Below is a small trained network, with its code and all its weights. Each question gives an input and a class and asks what happens when units are switched off, that is, made to give their printed mean instead of their output.

import numpy as np


def w(rows, s, z=0):
    codes = np.array(rows[::2]) - 128.0
    scale = np.full(codes.shape[1], s)
    scale[-1] = z or s
    return codes * scale


def f(y):
    return np.maximum(y, 0)


def log_softmax(a):
    a = a - a.max(-1, keepdims=True)
    return a - np.log(np.exp(a).sum(-1, keepdims=True))


def net(x, mask):
    res = np.array(x, float).reshape(1, 4) / 4 @ E
    y = f(res @ A[0][:, :-1].T + A[0][:, -1])
    res = res + np.where(mask, y, B[0][:, -1]) @ B[0][:, :-1]
    return log_softmax(res[-1] @ U[:, :-1].T + U[:, -1])


A, B = {}, {}
E = w([
[9,141,52,77,167,56,196],'x0',
[50,216,102,220,64,174,113],'x1',
[117,215,198,67,163,93,1],'x2',
[68,48,230,216,167,67,83],'x3',
],0.0092)
A[0] = w([
[62,86,148,192,202,104,111,114],'n0',
[102,61,157,153,106,164,191,81],'n1',
[44,142,105,95,134,40,189,115],'n2',
[81,173,123,187,61,163,104,72],'n3',
[114,188,172,136,185,120,52,58],'n4',
[195,114,149,153,115,186,92,154],'n5',
[115,138,106,115,143,136,52,80],'n6',
[97,194,71,203,152,118,93,88],'n7',
[61,141,155,206,109,143,110,94],'n8',
[117,106,175,165,123,120,124,67],'n9',
[164,46,128,73,149,111,104,90],'n10',
[205,58,149,54,157,52,152,101],'n11',
[138,49,155,123,205,103,122,112],'n12',
[103,196,149,73,158,107,71,78],'n13',
[186,195,94,118,99,150,149,134],'n14',
[92,79,175,150,133,102,112,61],'n15',
[102,130,197,148,113,111,145,88],'n16',
[147,86,129,138,163,143,229,57],'n17',
[124,117,155,180,151,103,127,96],'n18',
[176,149,173,122,118,152,103,102],'n19',
[131,85,140,83,125,141,120,41],'n20',
[135,173,159,116,112,150,49,94],'n21',
[111,185,144,93,173,115,90,59],'n22',
[199,122,145,170,86,167,88,146],'n23',
[58,175,135,180,55,196,105,54],'n24',
[144,58,160,226,143,135,54,119],'n25',
[153,197,120,62,134,174,177,86],'n26',
[64,109,128,106,125,135,192,119],'n27',
[175,93,137,79,159,64,154,48],'n28',
[117,147,60,51,80,183,117,140],'n29',
[160,97,97,163,122,162,159,57],'n30',
[246,145,152,203,113,141,108,111],'n31',
[135,99,98,148,163,191,171,35],'n32',
[2,156,67,75,188,34,168,141],'n33',
[212,114,164,159,97,194,94,115],'n34',
[201,175,103,65,107,237,137,119],'n35',
[161,117,137,161,136,174,147,90],'n36',
[134,51,88,171,87,144,159,3],'n37',
[74,219,123,184,132,139,165,128],'n38',
[171,172,61,63,116,210,109,78],'n39',
[127,84,86,201,86,141,146,78],'n40',
[137,145,153,88,196,113,92,70],'n41',
[135,74,81,178,140,164,151,91],'n42',
[60,80,172,157,135,119,115,101],'n43',
[175,107,150,61,200,160,148,77],'n44',
],0.013,0.0034)
B[0] = w([
[102,169,73,204,56,38,120,197],'n0',
[177,151,207,157,67,151,89,177],'n1',
[109,27,99,58,132,88,61,211],'n2',
[116,129,131,124,238,181,226,198],'n3',
[177,166,193,134,69,159,100,201],'n4',
[79,20,80,49,151,95,93,202],'n5',
[203,132,182,154,114,159,100,162],'n6',
[138,116,105,142,197,181,192,182],'n7',
[92,176,81,137,141,146,200,192],'n8',
[134,179,105,147,135,88,97,164],'n9',
[100,166,125,134,174,173,191,181],'n10',
[66,149,133,157,216,207,222,209],'n11',
[73,159,101,175,159,136,169,188],'n12',
[211,136,217,142,83,183,123,198],'n13',
[101,168,122,166,120,59,106,194],'n14',
[99,165,105,177,73,119,124,175],'n15',
[96,134,152,155,105,98,141,162],'n16',
[183,137,179,151,93,181,120,179],'n17',
[87,174,119,162,99,105,102,164],'n18',
[179,67,110,103,153,125,120,179],'n19',
[124,128,120,130,143,157,171,146],'n20',
[178,112,201,138,134,181,116,194],'n21',
[237,147,197,156,96,171,105,179],'n22',
[97,61,69,27,168,120,80,207],'n23',
[99,149,128,119,218,196,224,208],'n24',
[69,162,80,142,65,31,109,216],'n25',
[71,184,113,208,65,90,110,192],'n26',
[158,95,162,86,113,93,117,173],'n27',
[111,142,124,130,198,184,176,178],'n28',
[101,164,112,152,76,85,109,201],'n29',
[165,89,162,153,71,164,125,169],'n30',
[128,49,74,11,134,108,82,215],'n31',
[153,152,196,147,116,161,87,164],'n32',
[148,2,86,8,142,62,64,251],'n33',
[118,61,92,64,177,111,78,217],'n34',
[69,188,88,187,87,52,108,223],'n35',
[158,72,159,103,124,161,118,162],'n36',
[192,163,205,160,85,175,114,178],'n37',
[98,135,103,93,213,197,166,194],'n38',
[93,182,69,198,52,112,123,210],'n39',
[190,135,197,120,115,210,103,183],'n40',
[165,177,178,122,121,144,129,177],'n41',
[203,122,195,147,107,124,107,175],'n42',
[101,168,86,157,61,86,129,182],'n43',
[116,156,97,153,195,161,184,180],'n44',
],0.0082,0.018)
U = w([
[122,43,112,62,140,97,91,253],'0',
[66,192,104,211,71,67,132,104],'1',
[92,149,132,147,206,203,255,103],'2',
[242,132,234,158,82,179,110,34],'3',
],0.013,0.002)

Each question gives the input, the list of numbers given to net, and the class t.
The units are the neurons (one row each of A and B). Each row of codes is followed by its name. A weight is (code - 128) times the scale printed after its matrix; where a second scale follows, it is the last column's (A, B and U).
mask holds one flag per neuron, in row order. A switched-off neuron (its flag False) gives its mean, the last column of its row in B, instead of its output. The means were averaged over made-up inputs and are rounded, as every weight is.
A unit's drop is (log p(t) with every unit on - log p(t) with that unit switched off) / (log p(t) with every unit on - log p(t) with every unit switched off).
The circuit of an input: a set's keep is (log p(t) with only the set's units on - log p(t) with every unit switched off) / (log p(t) with every unit on - log p(t) with every unit switched off). Starting from the 12 units with the biggest drops (on a tie, the unit counted first), units are removed one at a time, each time the one whose removal leaves the highest keep (on an exact tie, the one counted first), for as long as the keep stays at least 0.8.
units of the circuit, in order: the units of the circuit, biggest drop first
unit that matters most: the unit with the biggest drop
k most important neurons: the k neurons with the biggest drops, biggest first
drop when u is switched off: that unit's drop, to one decimal
input [7,0,7,8], class 1: 4 most important neurons -> n0; n43; n15; n31
input [-5,-6,-3,1], class 2: 4 most important neurons -> n11; n33; n10; n2
input [-5,-8,4,8], class 1: units of the circuit, in order -> n25
input [1,-4,4,1], class 2: units of the circuit, in order -> n11; n10
input [-5,2,6,6], class 1: 2 most important neurons -> n25; n33
input [-4,2,1,5], class 1: 3 most important neurons -> n33; n25; n2
input [6,6,2,-4], class 0: 2 most important neurons -> n33; n2
input [-3,4,1,0], class 2: 2 most important neurons -> n33; n2
input [-4,4,5,-2], class 3: 3 most important neurons -> n33; n21; n4
input [-8,-1,-7,1], class 0: 2 most important neurons -> n31; n5
input [-6,-8,0,8], class 1: 2 most important neurons -> n25; n0
input [4,8,-7,7], class 2: 4 most important neurons -> n24; n3; n38; n7
input [1,0,7,7], class 1: 4 most important neurons -> n0; n25; n43; n15
input [-8,5,4,7], class 0: unit that matters most -> n31
input [-5,0,-6,2], class 3: drop when n2 is switched off -> 0.6
input [7,2,-5,-5], class 0: drop when n33 is switched off -> 0.5
input [2,-6,5,0], class 2: drop when n34 is switched off -> 0.0
